Here is a tiny trained network, its code and every weight. The questions are about switching its units off for an input and a target symbol, where a switched-off unit gives its printed mean instead of its output.

import numpy as np


def w(rows, s, z=0):
    codes = np.array(rows[::2]) - 128.0
    scale = np.full(codes.shape[1], s)
    scale[-1] = z or s
    return codes * scale


def norm(h):
    return h / np.sqrt((h * h).mean(-1, keepdims=True) + 1e-5)


def f(y):
    return np.maximum(y, 0)


def softmax(a):
    e = np.exp(a - a.max(-1, keepdims=True))
    return e / e.sum(-1, keepdims=True)


def log_softmax(a):
    a = a - a.max(-1, keepdims=True)
    return a - np.log(np.exp(a).sum(-1, keepdims=True))


def net(x, mask):
    ids = ['ΠΦαβγελμξτ'.index(c) for c in x.split()]
    T = len(ids)
    res = E[ids] + P[:T]
    q, k, v = (norm(res) @ M[0].T for M in (Q, K, V))
    z = softmax(np.where(np.tri(T) > 0, q @ k.T / 2**0.5, -1e9)) @ v
    res = res + np.where(mask[0], z, O[0][:, -1]) @ O[0][:, :-1]
    y = f(norm(res) @ A[0][:, :-1].T + A[0][:, -1])
    res = res + np.where(mask[1:9], y, B[0][:, -1]) @ B[0][:, :-1]
    return log_softmax(norm(res)[-1] @ U[:, :-1].T + U[:, -1])


Q, K, V, O, A, B = {}, {}, {}, {}, {}, {}
E = w([
[147,195,129,231],'Π',
[158,65,135,67],'Φ',
[153,65,131,71],'α',
[34,131,102,232],'β',
[29,132,73,143],'γ',
[127,196,147,253],'ε',
[45,50,121,58],'λ',
[108,177,199,101],'μ',
[42,136,49,135],'ξ',
[152,121,70,175],'τ',
],0.017)
P = w([
[165,189,115,52],'0',
[95,45,172,126],'1',
[184,202,11,172],'2',
[148,65,191,126],'3',
[84,89,129,116],'4',
[187,154,63,200],'5',
[170,101,202,101],'6',
[91,120,114,90],'7',
[195,173,42,173],'8',
[171,107,209,90],'9',
[88,132,115,77],'10',
[191,182,23,155],'11',
],0.011)
Q[0] = w([
[127,2,125,138],'head 1',
[103,213,158,17],'head 1',
],0.0081)
K[0] = w([
[174,3,132,247],'head 1',
[185,251,187,103],'head 1',
],0.0074)
V[0] = w([
[254,212,8,83],'head 1',
[136,136,205,74],'head 1',
],0.0061)
O[0] = w([
[110,3,175,226,3],'head 1',
[132,164,167,69,15],'head 1',
],0.0077,0.0017)
A[0] = w([
[198,110,83,147,55],'neuron 1',
[65,85,131,66,52],'neuron 2',
[145,74,78,67,4],'neuron 3',
[117,180,55,146,192],'neuron 4',
[154,216,143,113,202],'neuron 5',
[111,233,126,247,107],'neuron 6',
[66,152,118,219,68],'neuron 7',
[11,107,122,135,67],'neuron 8',
],0.011,0.0041)
B[0] = w([
[52,112,171,69,177],'neuron 1',
[88,97,223,102,254],'neuron 2',
[141,231,65,222,213],'neuron 3',
[149,106,214,159,254],'neuron 4',
[62,85,194,168,175],'neuron 5',
[144,114,7,57,245],'neuron 6',
[109,152,252,151,202],'neuron 7',
[207,163,75,105,235],'neuron 8',
],0.012,0.0056)
U = w([
[197,55,18,168,204],'Π',
[252,90,148,113,102],'Φ',
[222,106,141,141,63],'α',
[142,255,107,145,177],'β',
[167,156,166,156,21],'γ',
[92,152,87,191,61],'ε',
[43,147,113,66,221],'λ',
[131,141,173,165,2],'μ',
[191,164,178,153,51],'ξ',
[83,58,195,250,150],'τ',
],0.01,0.0052)

Each question gives the input, a string of symbols that net reads in full, and the target symbol t.
The units are the heads (2 rows each of Q, K, V and O) and the neurons (one row each of A and B). Each row of codes is followed by its name. A weight is (code - 128) times the scale printed after its matrix; where a second scale follows, it is the last column's (O, A, B and U).
mask holds one flag per unit, heads first, then neurons. A switched-off unit (its flag False) gives its mean, the last column of its rows in O or B, instead of its output. The means were averaged over made-up inputs and are rounded, as every weight is.
A unit's drop is (log p(t) with every unit on - log p(t) with that unit switched off) / (log p(t) with every unit on - log p(t) with every unit switched off).
The circuit of an input: a set's keep is (log p(t) with only the set's units on - log p(t) with every unit switched off) / (log p(t) with every unit on - log p(t) with every unit switched off). Starting from all 9 units, units are removed one at a time, each time the one whose removal leaves the highest keep (on an exact tie, the one counted first), for as long as the keep stays at least 0.8.
circuit, biggest first: the units of the circuit, biggest drop first
unit that matters most: the unit with the biggest drop
k most important neurons: the k neurons with the biggest drops, biggest first
drop when u is switched off: that unit's drop, to one decimal
input τ β μ, target Π: unit that matters most => neuron 6
input λ Π λ λ μ τ τ ε β ξ λ Φ, target β: 4 most important neurons => [neuron 3; neuron 6; neuron 1; neuron 8]
input τ Φ λ Φ α λ τ γ α τ α, target τ: circuit, biggest first => [head 1; neuron 6]
input λ Φ λ τ τ α, target Π: circuit, biggest first => [neuron 2; head 1]
input γ λ τ τ Φ ε Π Π τ τ ε γ, target Π: circuit, biggest first => [neuron 6; head 1]
input τ τ Φ ε τ τ λ τ λ, target Π: circuit, biggest first => [head 1; neuron 8]
input λ τ λ Π β, target β: 3 most important neurons => [neuron 8; neuron 7; neuron 6]
input λ λ τ τ τ ε λ λ ε Φ Π, target λ: 3 most important neurons => [neuron 6; neuron 5; neuron 3]
input μ λ β Π, target Π: 3 most important neurons => [neuron 6; neuron 2; neuron 1]
input α λ α τ ξ, target τ: circuit, biggest first => [neuron 6; neuron 4]
input λ α α β, target β: 3 most important neurons => [neuron 7; neuron 6; neuron 8]
input λ Φ α, target β: 4 most important neurons => [neuron 3; neuron 2; neuron 6; neuron 1]
input β λ μ Π μ Φ λ Π τ λ τ λ, target Π: 3 most important neurons => [neuron 7; neuron 8; neuron 1]
input λ λ Π τ ε λ τ τ λ λ τ, target τ: circuit, biggest first => [neuron 4]
input λ λ λ λ λ λ λ Φ α, target β: circuit, biggest first => [neuron 3; neuron 2; neuron 6; neuron 1]
input Π Φ λ α ξ Φ τ Φ, target τ: 3 most important neurons => [neuron 6; neuron 8; neuron 3]
input τ Φ λ λ λ λ τ α, target τ: 4 most important neurons => [neuron 8; neuron 6; neuron 2; neuron 3]
input β λ γ λ β λ ξ τ ε μ λ μ, target λ: 4 most important neurons => [neuron 6; neuron 5; neuron 8; neuron 3]
input τ λ λ λ Φ Φ τ Π γ, target Π: 4 most important neurons => [neuron 2; neuron 6; neuron 3; neuron 1]
input β Φ λ λ β τ λ τ, target τ: circuit, biggest first => [neuron 8]
input μ τ λ Π ξ ξ τ, target λ: drop when neuron 3 is switched off => 0.2
